Here is a tiny trained network, its code and every weight. The questions are about switching its units off for an input and a class, where a switched-off unit gives its printed mean instead of its output.

import numpy as np


def w(rows, s, z=0):
    codes = np.array(rows[::2]) - 128.0
    scale = np.full(codes.shape[1], s)
    scale[-1] = z or s
    return codes * scale


def f(y):
    return np.maximum(y, 0)


def log_softmax(a):
    a = a - a.max(-1, keepdims=True)
    return a - np.log(np.exp(a).sum(-1, keepdims=True))


def net(x, mask):
    res = np.array(x, float).reshape(1, 8) / 4 @ E
    y = f(res @ A[0][:, :-1].T + A[0][:, -1])
    res = res + np.where(mask, y, B[0][:, -1]) @ B[0][:, :-1]
    return log_softmax(res[-1] @ U[:, :-1].T + U[:, -1])


A, B = {}, {}
E = w([
[128,18,148,94,55,116,53,76,60,117],'x0',
[114,36,179,159,162,158,214,216,160,121],'x1',
[103,166,217,15,100,133,163,114,117,156],'x2',
[184,117,73,102,109,72,33,168,17,62],'x3',
[173,81,119,159,98,117,146,8,230,111],'x4',
[129,121,122,170,185,2,189,126,113,129],'x5',
[158,184,77,107,175,91,154,78,105,96],'x6',
[84,176,48,150,47,163,159,161,157,120],'x7',
],0.0085)
A[0] = w([
[123,135,140,59,86,132,84,105,94,68,100],'N0',
[145,98,70,100,138,69,141,133,64,64,118],'N1',
[107,31,172,110,111,61,147,254,10,117,252],'N2',
[108,140,167,161,184,129,250,195,195,129,198],'N3',
[165,122,20,182,76,134,71,148,126,68,76],'N4',
[98,130,163,111,104,214,167,153,157,150,193],'N5',
[130,206,71,136,92,127,123,90,138,148,170],'N6',
[194,181,157,92,101,83,36,122,106,161,135],'N7',
[96,157,158,161,108,201,138,159,130,150,201],'N8',
],0.0077,0.0031)
B[0] = w([
[71,113,115,102,168,105,95,133,159,151,171],'N0',
[95,181,143,102,84,145,126,197,126,192,173],'N1',
[171,89,110,117,1,119,194,211,60,156,230],'N2',
[147,202,89,91,201,133,136,160,245,103,248],'N3',
[101,134,74,252,228,132,249,165,169,82,186],'N4',
[97,182,215,50,86,111,113,201,99,167,196],'N5',
[119,145,165,158,111,156,152,163,49,117,185],'N6',
[138,151,100,21,214,122,65,90,127,131,184],'N7',
[135,230,81,148,78,72,187,148,192,156,186],'N8',
],0.0083,0.014)
U = w([
[81,199,116,77,230,146,136,151,218,100,138],'0',
[93,8,128,180,194,110,170,36,187,59,145],'1',
[93,126,133,59,160,97,44,52,41,111,170],'2',
[172,13,193,124,115,147,162,112,180,132,66],'3',
[90,110,68,166,128,146,216,191,85,112,97],'4',
[78,132,201,78,1,124,150,182,77,168,249],'5',
],0.0082,0.0015)

Each question gives the input, the list of numbers given to net, and the class t.
The units are the neurons (one row each of A and B). Each row of codes is followed by its name. A weight is (code - 128) times the scale printed after its matrix; where a second scale follows, it is the last column's (A, B and U).
mask holds one flag per neuron, in row order. A switched-off neuron (its flag False) gives its mean, the last column of its row in B, instead of its output. The means were averaged over made-up inputs and are rounded, as every weight is.
A unit's drop is (log p(t) with every unit on - log p(t) with that unit switched off) / (log p(t) with every unit on - log p(t) with every unit switched off).
The circuit of an input: a set's keep is (log p(t) with only the set's units on - log p(t) with every unit switched off) / (log p(t) with every unit on - log p(t) with every unit switched off). Starting from all 9 units, units are removed one at a time, each time the one whose removal leaves the highest keep (on an exact tie, the one counted first), for as long as the keep stays at least 0.8.
units of the circuit, in order: the units of the circuit, biggest drop first
unit that matters most: the unit with the biggest drop
top k neurons: the k neurons with the biggest drops, biggest first
drop when u is switched off: that unit's drop, to one decimal
input [6,-5,-1,-5,2,3,3,-1], class 1: unit that matters most : N5
input [1,-6,-8,-4,2,-6,-5,6], class 4: units of the circuit, in order : [N4 N3]
input [0,-4,0,-4,5,-8,5,-2], class 2: units of the circuit, in order : [N3 N2 N4]
input [5,-3,-3,-8,3,-8,6,-4], class 3: top 3 neurons : [N3 N7 N2]
input [8,-6,-7,1,7,-4,2,3], class 1: units of the circuit, in order : [N4 N2]
input [4,4,-7,-4,7,5,-5,5], class 1: units of the circuit, in order : [N2 N1]
input [-2,-4,-2,2,2,8,8,-8], class 2: top 3 neurons : [N3 N4 N8]
input [-1,-4,8,3,7,-2,-5,0], class 2: top 2 neurons : [N3 N2]
input [5,6,6,-6,6,1,-3,8], class 0: top 4 neurons : [N3 N2 N6 N1]
input [7,6,-6,-5,-4,2,8,-1], class 5: top 3 neurons : [N4 N2 N1]
input [3,8,-4,6,1,0,3,-8], class 5: top 3 neurons : [N2 N1 N3]
input [-1,6,2,-3,-8,1,0,-5], class 5: top 2 neurons : [N2 N4]
input [8,-3,5,-4,6,2,-1,-3], class 1: top 2 neurons : [N5 N2]
input [1,-4,-5,8,4,7,-3,-7], class 4: units of the circuit, in order : [N4]
input [8,2,1,4,5,-7,-2,0], class 3: top 2 neurons : [N4 N5]
input [-5,-5,-5,1,7,-3,3,0], class 4: top 2 neurons : [N3 N6]
input [-5,0,-3,-2,-8,-6,-7,-3], class 5: top 2 neurons : [N5 N4]
input [-1,8,-2,8,-6,2,-5,-1], class 5: top 2 neurons : [N2 N1]
input [-7,-5,-2,1,-5,-4,3,4], class 4: top 2 neurons : [N3 N6]
input [0,-7,8,7,0,6,-1,3], class 2: units of the circuit, in order : [N7]
input [7,-3,-4,5,8,-3,-8,1], class 1: drop when N4 is switched off : 0.4
input [1,-7,8,4,-5,0,2,4], class 2: drop when N7 is switched off : 0.7
input [-1,5,-2,4,1,-3,-2,-5], class 5: drop when N3 is switched off : 0.3
